Below are the code and all the weights of a small trained network. Each question names an input and a class and asks about switching units off, where a switched-off unit gives its printed mean instead of its output.

import numpy as np


def w(rows, s, z=0):
    codes = np.array(rows[::2]) - 128.0
    scale = np.full(codes.shape[1], s)
    scale[-1] = z or s
    return codes * scale


def norm(h):
    return h / np.sqrt((h * h).mean(-1, keepdims=True) + 1e-5)


def f(y):
    return np.maximum(y, 0)


def log_softmax(a):
    a = a - a.max(-1, keepdims=True)
    return a - np.log(np.exp(a).sum(-1, keepdims=True))


def net(x, mask):
    res = np.array(x, float).reshape(1, 4) / 4 @ E
    u = 0
    for l in range(3):
        y = f(norm(res) @ A[l][:, :-1].T + A[l][:, -1])
        res = res + np.where(mask[u : u + 9], y, B[l][:, -1]) @ B[l][:, :-1]
        u += 9
    return log_softmax(norm(res)[-1] @ U[:, :-1].T + U[:, -1])


A, B = {}, {}
E = w([
[91,119,65,123,251,188,89,95,68,152,202,155],'x0',
[178,86,131,133,75,182,136,98,139,111,183,153],'x1',
[69,136,156,58,132,123,217,195,129,100,217,67],'x2',
[114,117,159,29,95,170,107,155,86,90,76,147],'x3',
],0.019)
A[0] = w([
[147,134,128,242,120,68,151,123,150,127,133,116,34],'L0N0',
[142,135,156,206,31,12,175,139,182,124,113,103,31],'L0N1',
[129,122,141,138,191,126,117,127,137,110,181,122,56],'L0N2',
[93,163,131,120,183,17,147,155,133,128,71,92,5],'L0N3',
[135,132,123,209,122,48,175,135,165,159,213,96,2],'L0N4',
[128,125,128,49,68,127,141,138,131,130,89,120,78],'L0N5',
[182,109,131,165,2,173,139,105,153,118,239,137,22],'L0N6',
[98,165,127,128,177,33,132,144,127,140,65,107,2],'L0N7',
[106,152,144,106,91,45,221,154,145,120,203,98,8],'L0N8',
],0.022,0.0089)
B[0] = w([
[80,166,142,140,151,120,45,70,148,70,136,195,194],'L0N0',
[196,221,71,147,100,81,251,168,85,166,124,85,255],'L0N1',
[120,163,128,125,119,99,119,131,69,167,145,149,177],'L0N2',
[119,55,184,148,147,215,200,153,149,152,102,203,208],'L0N3',
[102,184,136,96,173,95,97,36,161,22,151,176,209],'L0N4',
[138,217,85,110,114,105,125,137,112,98,124,163,207],'L0N5',
[102,33,178,164,146,208,218,162,179,151,103,221,222],'L0N6',
[86,47,164,156,156,174,184,137,146,136,89,164,196],'L0N7',
[105,80,107,148,85,147,17,196,171,139,146,51,231],'L0N8',
],0.026,0.019)
A[1] = w([
[206,77,162,103,54,143,156,92,142,113,172,120,24],'L1N0',
[139,121,179,15,55,131,128,153,95,100,45,137,116],'L1N1',
[129,152,129,163,127,125,166,108,104,147,115,177,169],'L1N2',
[156,95,187,109,102,73,152,87,129,156,143,94,72],'L1N3',
[192,135,129,206,71,87,81,107,178,136,4,142,143],'L1N4',
[167,105,148,104,134,69,132,85,133,148,117,93,42],'L1N5',
[152,113,136,103,143,99,128,119,154,148,129,120,76],'L1N6',
[157,65,204,161,85,77,106,80,174,139,75,86,6],'L1N7',
[109,109,170,149,144,65,118,136,151,177,38,74,2],'L1N8',
],0.034,0.0063)
B[1] = w([
[68,87,193,184,129,151,213,99,114,122,157,160,141],'L1N0',
[81,189,134,215,146,106,159,11,225,5,175,155,187],'L1N1',
[135,94,171,53,142,105,52,119,107,143,134,121,252],'L1N2',
[129,139,166,104,124,97,137,140,157,129,96,78,128],'L1N3',
[145,60,114,192,48,119,29,84,62,195,97,67,199],'L1N4',
[165,123,109,122,150,188,106,130,121,110,54,99,128],'L1N5',
[130,136,110,80,91,115,149,127,84,138,145,182,128],'L1N6',
[102,114,112,119,97,97,25,68,96,115,123,143,131],'L1N7',
[100,89,151,171,120,165,151,97,154,114,170,135,133],'L1N8',
],0.019,0.026)
A[2] = w([
[137,72,133,130,96,93,114,114,111,164,188,57,97],'L2N0',
[161,177,150,98,142,90,86,116,125,109,105,173,63],'L2N1',
[129,126,60,140,254,165,118,110,82,173,211,134,209],'L2N2',
[100,106,156,42,129,116,166,189,195,90,219,43,4],'L2N3',
[217,78,124,67,65,142,160,101,153,117,199,134,61],'L2N4',
[113,138,207,42,126,80,127,133,89,132,172,143,195],'L2N5',
[128,70,165,92,75,129,91,177,185,130,129,147,125],'L2N6',
[108,140,111,152,119,126,74,120,164,100,159,100,121],'L2N7',
[157,152,72,106,172,149,138,166,91,167,161,76,58],'L2N8',
],0.034,0.0029)
B[2] = w([
[128,137,72,71,164,186,112,160,90,142,121,64,177],'L2N0',
[108,128,120,70,146,154,112,176,129,95,178,81,215],'L2N1',
[120,128,162,235,1,73,208,112,178,130,116,89,253],'L2N2',
[126,59,195,170,61,72,23,9,67,173,82,138,204],'L2N3',
[48,117,169,140,167,105,145,135,161,119,142,8,161],'L2N4',
[193,185,74,108,119,135,146,183,111,116,63,136,210],'L2N5',
[165,138,100,79,200,143,120,170,77,161,101,132,245],'L2N6',
[168,171,67,59,206,175,146,106,78,121,132,111,233],'L2N7',
[176,141,109,62,194,154,152,165,114,112,165,127,165],'L2N8',
],0.022,0.018)
U = w([
[173,203,107,184,40,76,219,150,116,151,116,71,134],'0',
[70,44,204,167,145,194,187,125,138,152,104,201,144],'1',
[87,208,114,148,156,113,89,40,156,38,173,173,136],'2',
[125,79,121,138,104,142,9,93,58,184,109,83,128],'3',
[140,155,91,78,193,183,141,165,96,139,123,158,244],'4',
[110,123,135,57,152,78,107,167,172,166,189,126,66],'5',
[95,107,117,53,171,70,113,165,201,183,212,107,53],'6',
],0.014,0.011)

Each question gives the input, the list of numbers given to net, and the class t.
The units are the neurons (one row each of A and B). Each row of codes is followed by its name. A weight is (code - 128) times the scale printed after its matrix; where a second scale follows, it is the last column's (A, B and U).
mask holds one flag per neuron, layer by layer. A switched-off neuron (its flag False) gives its mean, the last column of its row in B, instead of its output. The means were averaged over made-up inputs and are rounded, as every weight is.
A unit's drop is (log p(t) with every unit on - log p(t) with that unit switched off) / (log p(t) with every unit on - log p(t) with every unit switched off).
The circuit of an input: a set's keep is (log p(t) with only the set's units on - log p(t) with every unit switched off) / (log p(t) with every unit on - log p(t) with every unit switched off). Starting from the 12 units with the biggest drops (on a tie, the unit counted first), units are removed one at a time, each time the one whose removal leaves the highest keep (on an exact tie, the one counted first), for as long as the keep stays at least 0.8.
circuit, biggest first: the units of the circuit, biggest drop first
most important unit: the unit with the biggest drop
k most important neurons: the k neurons with the biggest drops, biggest first
k most important neurons of layer l: the k neurons of layer l with the biggest drops, biggest first
input [-5,0,3,-6], class 2: most important unit	L0N4
input [7,-7,7,-6], class 0: 3 most important neurons	[L2N2, L0N6, L0N2]
input [-5,-6,-1,-7], class 2: 2 most important neurons	[L0N4, L0N0]
input [-2,-6,-4,7], class 2: 2 most important neurons of layer 0	[L0N6, L0N5]
input [4,-1,4,-1], class 0: 2 most important neurons	[L0N2, L2N2]
input [-6,-3,7,-6], class 3: 2 most important neurons of layer 0	[L0N8, L0N5]
input [-4,-7,7,2], class 1: 3 most important neurons	[L0N3, L0N7, L1N2]
input [8,-8,-4,-6], class 0: 3 most important neurons of layer 0	[L0N6, L0N8, L0N2]
input [-2,-8,8,2], class 1: 3 most important neurons	[L0N3, L0N7, L1N2]
input [0,-1,7,1], class 3: 2 most important neurons	[L2N3, L0N8]
input [-1,0,1,-1], class 4: 4 most important neurons of layer 2	[L2N7, L2N2, L2N3, L2N4]
input [6,4,7,0], class 3: 3 most important neurons	[L2N3, L0N1, L0N8]
input [5,-6,5,-7], class 2: 2 most important neurons	[L0N4, L0N1]
input [5,-7,-7,-2], class 1: most important unit	L0N7
input [3,-7,-4,-6], class 1: 2 most important neurons	[L0N7, L0N3]
input [2,-2,4,-1], class 3: 3 most important neurons	[L0N8, L2N3, L1N4]
input [-1,-4,5,6], class 2: 2 most important neurons	[L1N1, L0N5]
input [-5,-6,2,-5], class 1: 2 most important neurons of layer 0	[L0N3, L0N7]
input [0,-3,-4,-4], class 2: 3 most important neurons of layer 0	[L0N0, L0N6, L0N8]
input [3,-5,8,-2], class 3: circuit, biggest first	[L2N3]
input [-1,-8,-7,-7], class 1: 3 most important neurons of layer 0	[L0N7, L0N3, L0N8]
